Below is a small trained network, with its code and all its weights. Each question gives an input and a class and asks what happens when units are switched off, that is, made to give their printed mean instead of their output.

import numpy as np


def w(rows, s, z=0):
    codes = np.array(rows[::2]) - 128.0
    scale = np.full(codes.shape[1], s)
    scale[-1] = z or s
    return codes * scale


def norm(h):
    return h / np.sqrt((h * h).mean(-1, keepdims=True) + 1e-5)


def f(y):
    return y / 2 * (1 + np.tanh(0.7978845608 * (y + 0.044715 * y**3)))


def log_softmax(a):
    a = a - a.max(-1, keepdims=True)
    return a - np.log(np.exp(a).sum(-1, keepdims=True))


def net(x, mask):
    res = np.array(x, float).reshape(1, 8) / 4 @ E
    u = 0
    for l in range(2):
        y = f(norm(res) @ A[l][:, :-1].T + A[l][:, -1])
        res = res + np.where(mask[u : u + 3], y, B[l][:, -1]) @ B[l][:, :-1]
        u += 3
    return log_softmax(norm(res)[-1] @ U[:, :-1].T + U[:, -1])


A, B = {}, {}
E = w([
[125,129,119,128,130,131,126,120,119],'x0',
[118,124,130,126,128,136,122,115,133],'x1',
[53,243,215,149,96,127,49,157,82],'x2',
[127,121,126,122,123,125,127,133,134],'x3',
[131,127,137,130,132,127,131,123,134],'x4',
[138,185,136,156,229,251,71,201,142],'x5',
[186,150,60,126,52,91,140,54,212],'x6',
[132,124,132,125,124,131,123,123,124],'x7',
],0.011)
A[0] = w([
[104,2,198,134,189,137,206,168,40,165],'0.n1',
[213,220,43,137,238,248,68,163,230,74],'0.n2',
[120,242,211,158,19,111,88,110,138,4],'0.n3',
],0.016,0.0028)
B[0] = w([
[132,133,69,72,155,63,35,108,114,202],'0.n1',
[5,35,151,116,80,66,46,140,112,254],'0.n2',
[155,91,62,65,205,99,99,120,68,194],'0.n3',
],0.011,0.023)
A[1] = w([
[167,93,76,159,61,169,222,82,183,14],'1.n1',
[255,210,32,99,179,140,118,89,191,81],'1.n2',
[45,99,175,137,177,158,46,210,95,5],'1.n3',
],0.023,0.0017)
B[1] = w([
[183,175,207,194,172,157,120,228,155,169],'1.n1',
[64,124,103,139,5,175,210,20,193,170],'1.n2',
[225,208,130,144,160,179,217,121,123,253],'1.n3',
],0.012,0.028)
U = w([
[94,61,72,121,52,57,100,64,198,225],'0',
[91,113,108,74,236,107,35,159,2,3],'1',
[176,218,192,219,108,232,237,136,171,163],'2',
],0.009,0.0036)

Each question gives the input, the list of numbers given to net, and the class t.
The units are the neurons (one row each of A and B). Each row of codes is followed by its name. A weight is (code - 128) times the scale printed after its matrix; where a second scale follows, it is the last column's (A, B and U).
mask holds one flag per neuron, layer by layer. A switched-off neuron (its flag False) gives its mean, the last column of its row in B, instead of its output. The means were averaged over made-up inputs and are rounded, as every weight is.
A unit's drop is (log p(t) with every unit on - log p(t) with that unit switched off) / (log p(t) with every unit on - log p(t) with every unit switched off).
The circuit of an input: a set's keep is (log p(t) with only the set's units on - log p(t) with every unit switched off) / (log p(t) with every unit on - log p(t) with every unit switched off). Starting from all 6 units, units are removed one at a time, each time the one whose removal leaves the highest keep (on an exact tie, the one counted first), for as long as the keep stays at least 0.8.
circuit, biggest first: the units of the circuit, biggest drop first
top k neurons: the k neurons with the biggest drops, biggest first
top k neurons in layer l: the k neurons of layer l with the biggest drops, biggest first
drop of u: that unit's drop, to one decimal
input [6,4,-7,4,7,-1,-8,-5], class 0: circuit, biggest first => (0.n1; 0.n2; 1.n2)
input [-5,5,-4,-7,6,7,4,4], class 0: top neuron => (0.n2)
input [3,0,2,-4,4,4,5,3], class 1: top 3 neurons => (1.n2; 0.n3; 1.n3)
input [-6,6,7,1,4,8,4,3], class 1: top 4 neurons => (0.n3; 0.n2; 1.n2; 1.n1)
input [6,-8,-6,8,-8,-5,3,-3], class 2: top 3 neurons => (0.n2; 1.n1; 0.n1)
input [8,8,4,-7,-1,-1,1,3], class 0: top 2 neurons => (0.n3; 0.n2)
input [7,2,-3,6,0,-4,-7,-4], class 0: top 3 neurons => (0.n1; 0.n2; 1.n2)
input [0,3,-1,7,6,8,2,-2], class 0: top 3 neurons => (0.n2; 0.n3; 1.n1)
input [-8,-2,4,-4,0,8,4,0], class 1: circuit, biggest first => (0.n2; 1.n3)
input [-8,3,-1,-1,8,-2,2,-3], class 2: top 2 neurons in layer 0 => (0.n1; 0.n2)
input [-5,5,-2,-7,0,-2,-6,-2], class 0: top 3 neurons => (0.n1; 0.n2; 1.n2)
input [7,5,7,7,6,2,-8,-7], class 2: top 2 neurons => (1.n3; 0.n2)
input [2,6,4,4,0,-7,-1,-3], class 1: top 2 neurons in layer 0 => (0.n3; 0.n1)
input [-7,0,-2,4,4,-6,6,-7], class 2: circuit, biggest first => (0.n2)
input [1,4,3,-2,-2,5,8,-4], class 1: top 2 neurons => (1.n2; 0.n3)
input [-6,3,4,-5,3,2,-8,2], class 2: top 3 neurons => (1.n3; 0.n2; 0.n3)
input [-8,-3,4,-8,-7,-6,-1,0], class 1: top 2 neurons in layer 1 => (1.n3; 1.n2)
input [-4,4,-1,8,0,3,2,0], class 0: top 2 neurons in layer 0 => (0.n2; 0.n3)
input [5,7,4,6,5,8,-2,6], class 2: drop of 1.n3 => 2.9
input [-4,2,4,8,8,7,-3,-7], class 2: drop of 0.n1 => 0.1
input [4,4,5,7,-1,3,-2,4], class 2: top neuron => (1.n3)
input [4,5,3,8,3,4,0,-7], class 2: drop of 0.n1 => 5.2
